Below is a small trained network, with its code and all its weights. Each question gives an input and a class and asks what happens when units are switched off, that is, made to give their printed mean instead of their output.

import numpy as np


def w(rows, s, z=0):
    codes = np.array(rows[::2]) - 128.0
    scale = np.full(codes.shape[1], s)
    scale[-1] = z or s
    return codes * scale


def f(y):
    return np.maximum(y, 0)


def log_softmax(a):
    a = a - a.max(-1, keepdims=True)
    return a - np.log(np.exp(a).sum(-1, keepdims=True))


def net(x, mask):
    res = np.array(x, float).reshape(1, 4) / 4 @ E
    y = f(res @ A[0][:, :-1].T + A[0][:, -1])
    res = res + np.where(mask, y, B[0][:, -1]) @ B[0][:, :-1]
    return log_softmax(res[-1] @ U[:, :-1].T + U[:, -1])


A, B = {}, {}
E = w([
[183,165,95,184,107,113,176,169,186,93,17],'x0',
[188,85,118,102,46,177,172,133,101,9,222],'x1',
[155,111,123,254,27,148,71,93,136,209,179],'x2',
[160,177,69,113,124,60,98,208,54,147,166],'x3',
],0.0091)
A[0] = w([
[89,140,155,56,135,79,200,132,117,125,84,113],'n0',
[143,165,97,203,102,84,156,189,184,145,42,185],'n1',
[44,122,173,80,126,128,11,89,30,168,212,96],'n2',
[106,97,190,185,113,185,117,15,210,114,85,165],'n3',
[185,193,119,153,105,117,206,173,152,108,78,1],'n4',
[174,97,85,93,158,139,206,118,109,108,76,155],'n5',
[234,182,107,227,83,168,94,122,172,111,62,85],'n6',
[137,147,124,199,130,110,181,190,193,88,83,56],'n7',
[70,164,158,146,125,72,56,94,180,167,73,24],'n8',
[80,182,179,151,146,120,102,76,197,211,95,63],'n9',
[83,59,157,136,100,149,149,48,211,120,92,92],'n10',
[150,104,137,94,50,149,111,132,171,64,184,16],'n11',
[89,95,223,134,139,197,172,82,194,137,125,12],'n12',
[185,79,131,138,51,202,141,132,78,117,153,98],'n13',
[144,65,202,152,159,182,164,111,178,137,104,12],'n14',
[155,77,101,196,40,176,74,133,139,193,138,62],'n15',
[32,90,193,127,164,175,33,84,97,149,193,36],'n16',
[130,95,154,177,2,152,72,57,128,189,119,179],'n17',
[176,126,110,233,88,137,64,128,143,141,127,15],'n18',
[106,161,105,121,154,54,112,133,104,233,84,208],'n19',
[196,156,42,90,167,72,91,251,112,141,165,5],'n20',
[199,161,53,150,61,49,42,176,90,179,172,83],'n21',
[144,131,155,82,61,195,169,145,135,65,137,6],'n22',
[115,126,143,79,182,104,163,145,134,86,113,10],'n23',
[84,155,151,165,116,123,88,136,111,162,94,217],'n24',
[57,118,133,55,163,146,175,146,136,91,89,40],'n25',
[146,101,117,193,85,138,137,89,133,197,166,11],'n26',
[118,122,141,149,106,149,191,62,166,104,67,72],'n27',
[33,201,142,194,189,85,68,166,167,209,85,103],'n28',
[116,197,91,150,86,43,128,242,83,147,133,89],'n29',
[152,121,127,203,44,87,102,76,164,193,144,67],'n30',
[117,129,172,66,153,90,124,138,119,87,96,4],'n31',
[223,102,73,177,55,144,177,152,91,13,184,134],'n32',
[106,181,122,100,153,154,124,114,101,108,111,251],'n33',
[111,156,128,127,190,162,94,151,137,164,92,39],'n34',
],0.0082,0.0066)
B[0] = w([
[128,187,189,127,120,98,69,157,163,89,104,187],'n0',
[149,45,93,88,45,85,98,48,173,173,172,225],'n1',
[127,24,43,98,43,70,119,85,216,214,147,218],'n2',
[49,91,169,209,52,106,180,143,56,105,134,221],'n3',
[127,88,32,60,109,71,138,124,195,236,165,168],'n4',
[114,136,187,89,98,87,31,103,145,101,118,187],'n5',
[123,58,88,60,72,41,107,74,216,185,162,202],'n6',
[117,95,62,47,111,50,111,116,186,173,166,177],'n7',
[209,185,63,153,172,194,149,154,164,125,202,174],'n8',
[191,172,51,146,131,238,178,104,160,70,208,191],'n9',
[84,104,130,187,55,129,199,164,52,130,129,187],'n10',
[228,196,65,171,176,201,175,130,170,144,167,174],'n11',
[93,135,114,151,76,131,251,217,68,170,134,174],'n12',
[220,134,65,167,125,192,137,118,133,115,191,196],'n13',
[72,162,198,169,77,131,235,254,80,233,131,158],'n14',
[104,225,181,78,201,86,80,201,116,72,103,199],'n15',
[133,56,82,58,90,41,118,131,202,233,186,187],'n16',
[95,172,191,71,155,83,15,151,121,42,86,229],'n17',
[135,203,200,47,189,87,55,221,121,151,87,177],'n18',
[186,148,118,197,115,179,123,97,142,76,186,224],'n19',
[34,154,180,196,66,137,255,220,55,207,142,183],'n20',
[36,116,197,185,40,123,196,196,61,109,113,212],'n21',
[206,176,38,171,204,174,158,146,168,180,196,169],'n22',
[107,238,185,43,170,87,74,183,120,141,99,163],'n23',
[167,122,137,147,138,138,87,77,124,34,194,192],'n24',
[112,217,171,75,144,75,89,167,150,114,76,182],'n25',
[150,211,146,58,207,44,95,216,119,131,93,168],'n26',
[86,101,156,166,61,77,227,174,118,143,165,169],'n27',
[200,188,82,178,154,191,162,112,161,93,206,225],'n28',
[61,97,191,200,55,130,196,171,75,169,160,195],'n29',
[99,218,140,82,145,84,76,181,128,77,132,196],'n30',
[133,244,156,90,191,51,85,235,193,146,76,155],'n31',
[214,140,112,200,161,216,112,112,176,94,196,253],'n32',
[135,145,202,191,96,135,27,57,171,65,116,198],'n33',
[191,179,66,205,174,155,149,165,165,164,220,156],'n34',
],0.0073,0.013)
U = w([
[215,174,104,166,166,216,166,141,153,101,153,30],'0',
[118,206,205,72,159,90,92,168,128,103,99,34],'1',
[66,116,188,179,89,131,231,172,67,150,131,68],'2',
[139,50,89,60,109,78,130,115,192,195,141,60],'3',
[140,79,186,159,108,154,90,81,132,68,126,227],'4',
[46,29,43,95,244,253,113,86,38,96,1,8],'5',
],0.013,0.012)

Each question gives the input, the list of numbers given to net, and the class t.
The units are the neurons (one row each of A and B). Each row of codes is followed by its name. A weight is (code - 128) times the scale printed after its matrix; where a second scale follows, it is the last column's (A, B and U).
mask holds one flag per neuron, in row order. A switched-off neuron (its flag False) gives its mean, the last column of its row in B, instead of its output. The means were averaged over made-up inputs and are rounded, as every weight is.
A unit's drop is (log p(t) with every unit on - log p(t) with that unit switched off) / (log p(t) with every unit on - log p(t) with every unit switched off).
The circuit of an input: a set's keep is (log p(t) with only the set's units on - log p(t) with every unit switched off) / (log p(t) with every unit on - log p(t) with every unit switched off). Starting from the 12 units with the biggest drops (on a tie, the unit counted first), units are removed one at a time, each time the one whose removal leaves the highest keep (on an exact tie, the one counted first), for as long as the keep stays at least 0.8.
units of the circuit, in order: the units of the circuit, biggest drop first
most important unit: the unit with the biggest drop
k most important neurons: the k neurons with the biggest drops, biggest first
drop when u is switched off: that unit's drop, to one decimal
input [-7,-1,2,7], class 2: most important unit -> n21
input [-7,-8,8,-2], class 0: 4 most important neurons -> (n9; n28; n8; n19)
input [-4,-6,-1,-6], class 0: 4 most important neurons -> (n9; n28; n8; n21)
input [3,-7,2,7], class 0: 3 most important neurons -> (n28; n19; n8)
input [-3,-7,-5,-7], class 0: 4 most important neurons -> (n9; n28; n8; n21)
input [-4,1,-2,4], class 2: 2 most important neurons -> (n1; n6)
input [8,-1,7,-3], class 3: 3 most important neurons -> (n6; n1; n7)
input [-7,5,3,-2], class 3: 2 most important neurons -> (n2; n16)
input [-4,-4,-2,-2], class 0: 2 most important neurons -> (n1; n6)
input [7,6,6,-5], class 3: 4 most important neurons -> (n6; n7; n1; n28)
input [3,-2,0,0], class 4: 2 most important neurons -> (n2; n16)
input [-1,-6,7,8], class 2: 3 most important neurons -> (n21; n29; n20)
input [-6,-3,4,-2], class 3: 2 most important neurons -> (n2; n16)
input [6,1,4,-4], class 3: units of the circuit, in order -> (n6)
input [2,-7,-1,-8], class 2: 2 most important neurons -> (n3; n10)
input [2,0,4,-4], class 1: drop when n20 is switched off -> 0.3
input [-5,5,7,-4], class 1: drop when n17 is switched off -> 0.4
input [6,3,5,-3], class 3: drop when n6 is switched off -> 1.1
